Here is a tiny trained network, its code and every weight. The questions are about switching its units off for an input and a target symbol, where a switched-off unit gives its printed mean instead of its output.

import numpy as np


def w(rows, s, z=0):
    codes = np.array(rows[::2]) - 128.0
    scale = np.full(codes.shape[1], s)
    scale[-1] = z or s
    return codes * scale


def f(y):
    return np.maximum(y, 0)


def softmax(a):
    e = np.exp(a - a.max(-1, keepdims=True))
    return e / e.sum(-1, keepdims=True)


def log_softmax(a):
    a = a - a.max(-1, keepdims=True)
    return a - np.log(np.exp(a).sum(-1, keepdims=True))


def net(x, mask):
    ids = ['αβεζηθλπτ'.index(c) for c in x.split()]
    T = len(ids)
    res = E[ids] + P[:T]
    u = 0
    for l in range(2):
        r = res
        for j in range(2):
            rows = slice(2 * j, 2 * j + 2)
            q, k, v = (r @ M[l][rows].T for M in (Q, K, V))
            z = softmax(np.where(np.tri(T) > 0, q @ k.T / 2**0.5, -1e9)) @ v
            o = O[l][rows]
            res = res + np.where(mask[u + j], z, o[:, -1]) @ o[:, :-1]
        u += 2
        y = f(res @ A[l][:, :-1].T + A[l][:, -1])
        res = res + np.where(mask[u : u + 4], y, B[l][:, -1]) @ B[l][:, :-1]
        u += 4
    return log_softmax(res[-1] @ U[:, :-1].T + U[:, -1])


Q, K, V, O, A, B = {}, {}, {}, {}, {}, {}
E = w([
[85,88,99,111,59,107,188,225,61,67,95],'α',
[173,117,142,129,150,89,169,76,114,46,138],'β',
[78,103,137,182,111,47,176,51,98,112,69],'ε',
[134,111,206,153,145,116,151,124,127,152,247],'ζ',
[130,128,156,206,139,126,85,147,151,84,180],'η',
[186,129,157,146,144,129,191,165,82,127,88],'θ',
[142,200,239,30,136,155,78,169,132,59,114],'λ',
[125,121,51,209,140,200,131,41,90,104,199],'π',
[115,215,88,108,128,95,203,123,182,132,150],'τ',
],0.015)
P = w([
[73,208,199,207,218,30,73,49,8,164,139],'0',
[140,220,159,183,167,46,85,67,2,135,150],'1',
[115,198,185,167,184,66,151,72,40,116,142],'2',
[120,183,176,172,153,78,158,94,44,99,159],'3',
[137,160,156,162,140,92,163,105,59,84,166],'4',
[139,161,144,168,116,106,171,117,84,80,151],'5',
[150,144,145,163,93,114,174,123,98,73,162],'6',
[145,140,159,168,80,130,202,124,129,69,151],'7',
[156,131,126,175,81,143,189,144,147,47,151],'8',
[162,113,115,167,64,163,181,135,167,39,157],'9',
[178,112,100,170,47,171,188,142,207,30,151],'10',
[171,89,112,169,30,188,185,160,198,39,158],'11',
[143,63,117,129,50,168,168,180,158,33,147],'12',
],0.0058)
Q[0] = w([
[173,183,180,121,118,37,134,99,148,92,128],'0.h1',
[197,142,207,198,114,116,188,146,23,2,181],'0.h1',
[167,118,115,77,143,101,73,147,152,219,73],'0.h2',
[152,115,125,143,108,141,150,174,82,34,140],'0.h2',
],0.0081)
K[0] = w([
[108,138,102,132,94,208,141,111,119,131,144],'0.h1',
[152,146,102,129,52,183,140,137,254,63,128],'0.h1',
[132,93,81,221,123,34,179,97,153,179,163],'0.h2',
[86,128,134,47,106,138,108,183,132,77,125],'0.h2',
],0.0089)
V[0] = w([
[85,155,70,115,129,56,255,108,181,152,161],'0.h1',
[133,116,196,119,117,42,127,139,129,95,111],'0.h1',
[134,90,76,158,96,77,193,72,127,122,165],'0.h2',
[160,113,133,198,187,137,96,107,123,164,165],'0.h2',
],0.009)
O[0] = w([
[149,189,75,95,69,120,104,80,99,184,150,235],'0.h1',
[191,77,204,170,2,107,66,136,179,91,95,177],'0.h1',
[114,114,151,118,103,87,186,4,136,115,190,12],'0.h2',
[97,88,114,85,226,76,118,85,133,121,152,2],'0.h2',
],0.0084,0.004)
A[0] = w([
[195,154,219,76,165,142,122,127,65,118,137,254],'0.n1',
[166,83,75,143,102,102,175,148,47,110,15,236],'0.n2',
[161,162,195,63,72,117,28,186,137,134,63,177],'0.n3',
[180,163,180,53,172,30,255,51,173,161,209,93],'0.n4',
],0.004,0.00073)
B[0] = w([
[201,130,234,138,148,186,186,97,83,86,115,193],'0.n1',
[141,2,128,120,104,103,179,158,92,122,135,249],'0.n2',
[74,180,123,112,88,112,196,82,161,149,172,248],'0.n3',
[210,90,96,75,56,94,133,150,92,105,134,253],'0.n4',
],0.008,0.0046)
Q[1] = w([
[239,75,127,141,3,120,203,153,101,68,168],'1.h1',
[115,133,113,65,128,158,135,42,139,124,163],'1.h1',
[140,118,155,86,53,83,112,202,143,79,117],'1.h2',
[130,205,70,144,79,84,133,116,100,151,148],'1.h2',
],0.0069)
K[1] = w([
[190,137,120,113,116,199,135,176,163,147,136],'1.h1',
[133,108,138,113,137,44,161,151,99,121,105],'1.h1',
[192,148,140,184,81,194,119,125,128,169,112],'1.h2',
[121,254,194,61,129,187,172,113,91,96,152],'1.h2',
],0.0076)
V[1] = w([
[35,111,165,138,119,60,123,240,158,193,237],'1.h1',
[200,2,81,174,152,132,130,181,52,159,68],'1.h1',
[131,209,146,184,157,192,82,112,174,36,89],'1.h2',
[132,127,39,108,168,88,161,178,152,94,60],'1.h2',
],0.005)
O[1] = w([
[125,127,113,150,3,43,150,163,185,186,254,23],'1.h1',
[206,131,136,116,67,144,136,153,36,195,59,183],'1.h1',
[80,123,31,81,138,165,143,29,118,98,183,63],'1.h2',
[188,199,142,100,26,9,170,129,177,92,59,3],'1.h2',
],0.0076,0.0037)
A[1] = w([
[46,174,160,215,157,119,2,71,133,137,139,154],'1.n1',
[192,213,127,116,92,40,113,55,146,201,117,75],'1.n2',
[176,99,143,139,107,140,174,174,126,138,111,108],'1.n3',
[149,221,205,124,179,184,94,182,128,138,156,254],'1.n4',
],0.006,0.0012)
B[1] = w([
[22,163,117,160,143,158,254,90,212,74,154,159],'1.n1',
[195,74,49,135,186,144,220,190,171,110,72,168],'1.n2',
[20,235,147,94,167,118,95,143,106,174,179,255],'1.n3',
[126,36,93,127,157,135,192,109,163,216,108,208],'1.n4',
],0.0071,0.0067)
U = w([
[122,254,155,155,72,84,131,136,106,147,149,120],'α',
[176,149,155,77,103,147,108,94,97,20,132,142],'β',
[117,40,104,145,96,85,163,73,128,153,55,146],'ε',
[167,56,134,101,117,120,122,132,117,174,218,124],'ζ',
[107,110,157,180,168,121,160,154,171,56,146,149],'η',
[145,103,119,144,208,189,110,191,72,178,59,162],'θ',
[122,110,112,112,163,152,112,157,145,110,117,3],'λ',
[77,170,52,94,162,170,172,58,63,132,176,149],'π',
[188,152,55,124,110,92,161,144,176,139,141,134],'τ',
],0.0067,0.0037)

Each question gives the input, a string of symbols that net reads in full, and the target symbol t.
The units are the heads (2 rows each of Q, K, V and O) and the neurons (one row each of A and B). Each row of codes is followed by its name. A weight is (code - 128) times the scale printed after its matrix; where a second scale follows, it is the last column's (O, A, B and U).
mask holds one flag per unit, layer by layer, with each layer's heads first. A switched-off unit (its flag False) gives its mean, the last column of its rows in O or B, instead of its output. The means were averaged over made-up inputs and are rounded, as every weight is.
A unit's drop is (log p(t) with every unit on - log p(t) with that unit switched off) / (log p(t) with every unit on - log p(t) with every unit switched off).
The circuit of an input: a set's keep is (log p(t) with only the set's units on - log p(t) with every unit switched off) / (log p(t) with every unit on - log p(t) with every unit switched off). Starting from all 12 units, units are removed one at a time, each time the one whose removal leaves the highest keep (on an exact tie, the one counted first), for as long as the keep stays at least 0.8.
circuit, biggest first: the units of the circuit, biggest drop first
k most important neurons: the k neurons with the biggest drops, biggest first
k most important neurons of layer l: the k neurons of layer l with the biggest drops, biggest first
which heads matter: for each layer, one digit per head in row order, 1 if its drop is at least 0.15 and else 0, layers parted by /
input ε θ λ θ π π π θ π α, target θ: circuit, biggest first => (0.h2)
input α π β ζ π π τ π, target τ: which heads matter => 10 / 01
input α α τ, target τ: 2 most important neurons of layer 1 => (1.n2 1.n3)
input π α η η, target η: 2 most important neurons => (1.n1 0.n4)
input θ λ θ, target η: circuit, biggest first => (0.n3 0.h1 1.h1)
input λ ε ε ζ α θ τ β α β τ η, target π: circuit, biggest first => (0.h1 1.h2 0.n1 0.n2)
input η π ζ β ε β η λ τ α, target π: circuit, biggest first => (1.h2 0.n1 0.h1)
input ζ θ λ θ ζ ε θ η ε, target α: which heads matter => 11 / 10
input π ε π β η ε β β π, target β: 3 most important neurons => (0.n4 1.n4 0.n3)
input θ π η α ε ζ λ, target η: which heads matter => 11 / 10
input τ β π λ λ λ ζ ε λ η λ β, target η: circuit, biggest first => (1.h1 0.h1)
input π β β, target β: which heads matter => 01 / 10
input π λ π π τ τ β τ β ε, target π: circuit, biggest first => (0.h1 1.h2 0.n1)
input π ε β ε α θ λ ζ, target η: 2 most important neurons => (0.n3 0.n4)
input θ ζ τ θ ε π λ, target θ: circuit, biggest first => (1.n4 0.h2)
input λ α π π β π λ ζ α η ε ζ, target α: which heads matter => 11 / 11
input ε λ β η π π π π τ τ θ, target π: circuit, biggest first => (0.h1 1.h2 0.n1)
input λ π ζ, target θ: circuit, biggest first => (0.h2)
input λ π π τ θ, target π: 2 most important neurons => (0.n3 0.n1)
input ζ α β, target β: which heads matter => 11 / 00
input π λ τ τ η, target π: circuit, biggest first => (1.h2 0.n1 0.h1)
